Below are the code and all the weights of a small trained network. Each question names an input and a class and asks about switching units off, where a switched-off unit gives its printed mean instead of its output.

import numpy as np


def w(rows, s, z=0):
    codes = np.array(rows[::2]) - 128.0
    scale = np.full(codes.shape[1], s)
    scale[-1] = z or s
    return codes * scale


def f(y):
    return y / 2 * (1 + np.tanh(0.7978845608 * (y + 0.044715 * y**3)))


def log_softmax(a):
    a = a - a.max(-1, keepdims=True)
    return a - np.log(np.exp(a).sum(-1, keepdims=True))


def net(x, mask):
    res = np.array(x, float).reshape(1, 4) / 4 @ E
    y = f(res @ A[0][:, :-1].T + A[0][:, -1])
    res = res + np.where(mask, y, B[0][:, -1]) @ B[0][:, :-1]
    return log_softmax(res[-1] @ U[:, :-1].T + U[:, -1])


A, B = {}, {}
E = w([
[250,103,227],'x0',
[34,143,118],'x1',
[206,243,56],'x2',
[61,254,210],'x3',
],0.0076)
A[0] = w([
[172,147,57,140],'neuron 1',
[120,188,72,212],'neuron 2',
[147,131,114,177],'neuron 3',
[102,174,98,103],'neuron 4',
[119,133,198,201],'neuron 5',
[165,135,178,252],'neuron 6',
[183,133,62,155],'neuron 7',
[104,123,68,144],'neuron 8',
[85,173,91,143],'neuron 9',
[108,166,23,228],'neuron 10',
[82,198,96,129],'neuron 11',
[110,84,122,90],'neuron 12',
[103,107,131,148],'neuron 13',
[150,80,172,231],'neuron 14',
[184,173,211,204],'neuron 15',
[138,8,139,128],'neuron 16',
[120,44,128,115],'neuron 17',
[86,175,98,99],'neuron 18',
[128,231,170,143],'neuron 19',
[143,92,88,156],'neuron 20',
[79,149,153,43],'neuron 21',
[105,191,102,142],'neuron 22',
[134,78,150,88],'neuron 23',
],0.017,0.004)
B[0] = w([
[125,157,174,197],'neuron 1',
[199,105,155,212],'neuron 2',
[133,149,170,149],'neuron 3',
[162,143,71,172],'neuron 4',
[33,92,166,200],'neuron 5',
[105,194,105,206],'neuron 6',
[121,188,179,202],'neuron 7',
[135,88,233,176],'neuron 8',
[240,88,122,190],'neuron 9',
[178,86,185,236],'neuron 10',
[165,102,111,207],'neuron 11',
[114,50,105,158],'neuron 12',
[123,75,140,153],'neuron 13',
[99,195,63,214],'neuron 14',
[99,227,147,239],'neuron 15',
[109,116,2,246],'neuron 16',
[60,84,21,202],'neuron 17',
[184,137,100,181],'neuron 18',
[78,53,159,232],'neuron 19',
[110,115,146,178],'neuron 20',
[129,157,187,164],'neuron 21',
[152,106,54,191],'neuron 22',
[126,126,48,170],'neuron 23',
],0.0086,0.011)
U = w([
[53,36,165,162],'0',
[62,9,36,82],'1',
[163,110,124,124],'2',
[182,173,27,57],'3',
[163,114,204,10],'4',
[241,95,73,143],'5',
[88,142,168,253],'6',
[101,174,117,149],'7',
],0.013,0.0071)

Each question gives the input, the list of numbers given to net, and the class t.
The units are the neurons (one row each of A and B). Each row of codes is followed by its name. A weight is (code - 128) times the scale printed after its matrix; where a second scale follows, it is the last column's (A, B and U).
mask holds one flag per neuron, in row order. A switched-off neuron (its flag False) gives its mean, the last column of its row in B, instead of its output. The means were averaged over made-up inputs and are rounded, as every weight is.
A unit's drop is (log p(t) with every unit on - log p(t) with that unit switched off) / (log p(t) with every unit on - log p(t) with every unit switched off).
The circuit of an input: a set's keep is (log p(t) with only the set's units on - log p(t) with every unit switched off) / (log p(t) with every unit on - log p(t) with every unit switched off). Starting from the 12 units with the biggest drops (on a tie, the unit counted first), units are removed one at a time, each time the one whose removal leaves the highest keep (on an exact tie, the one counted first), for as long as the keep stays at least 0.8.
circuit, biggest first: the units of the circuit, biggest drop first
most important unit: the unit with the biggest drop
top k neurons: the k neurons with the biggest drops, biggest first
drop of u: that unit's drop, to one decimal
input [2,-7,3,7], class 6: circuit, biggest first : neuron 19; neuron 15
input [5,-5,-8,4], class 1: circuit, biggest first : neuron 16
input [7,-8,-6,7], class 7: circuit, biggest first : neuron 14; neuron 15
input [6,7,6,4], class 6: top 3 neurons : neuron 19; neuron 15; neuron 16
input [-1,7,0,8], class 5: circuit, biggest first : neuron 9; neuron 11
input [3,-3,5,7], class 6: circuit, biggest first : neuron 19; neuron 15
input [-5,2,4,-7], class 4: circuit, biggest first : neuron 8; neuron 7; neuron 10
input [5,4,7,4], class 6: top 2 neurons : neuron 19; neuron 15
input [-1,-7,2,2], class 7: top 2 neurons : neuron 8; neuron 10
input [1,-4,5,-6], class 4: top 2 neurons : neuron 7; neuron 1
input [8,4,4,3], class 6: top 2 neurons : neuron 19; neuron 16
input [6,0,-6,1], class 1: top 2 neurons : neuron 5; neuron 16
input [8,-1,-4,-1], class 3: top 4 neurons : neuron 15; neuron 19; neuron 14; neuron 6
input [-4,-1,1,-3], class 4: top 2 neurons : neuron 16; neuron 8
input [5,-5,-3,0], class 7: top 2 neurons : neuron 15; neuron 5
input [-3,-1,1,-1], class 5: most important unit : neuron 5
input [-7,0,-5,7], class 5: top 2 neurons : neuron 9; neuron 18
input [8,-4,-6,-2], class 1: top 2 neurons : neuron 17; neuron 5
input [5,1,6,-8], class 3: drop of neuron 20 : -0.1
input [-3,-1,2,-5], class 4: drop of neuron 10 : 0.1
input [6,0,6,5], class 6: drop of neuron 19 : 0.4
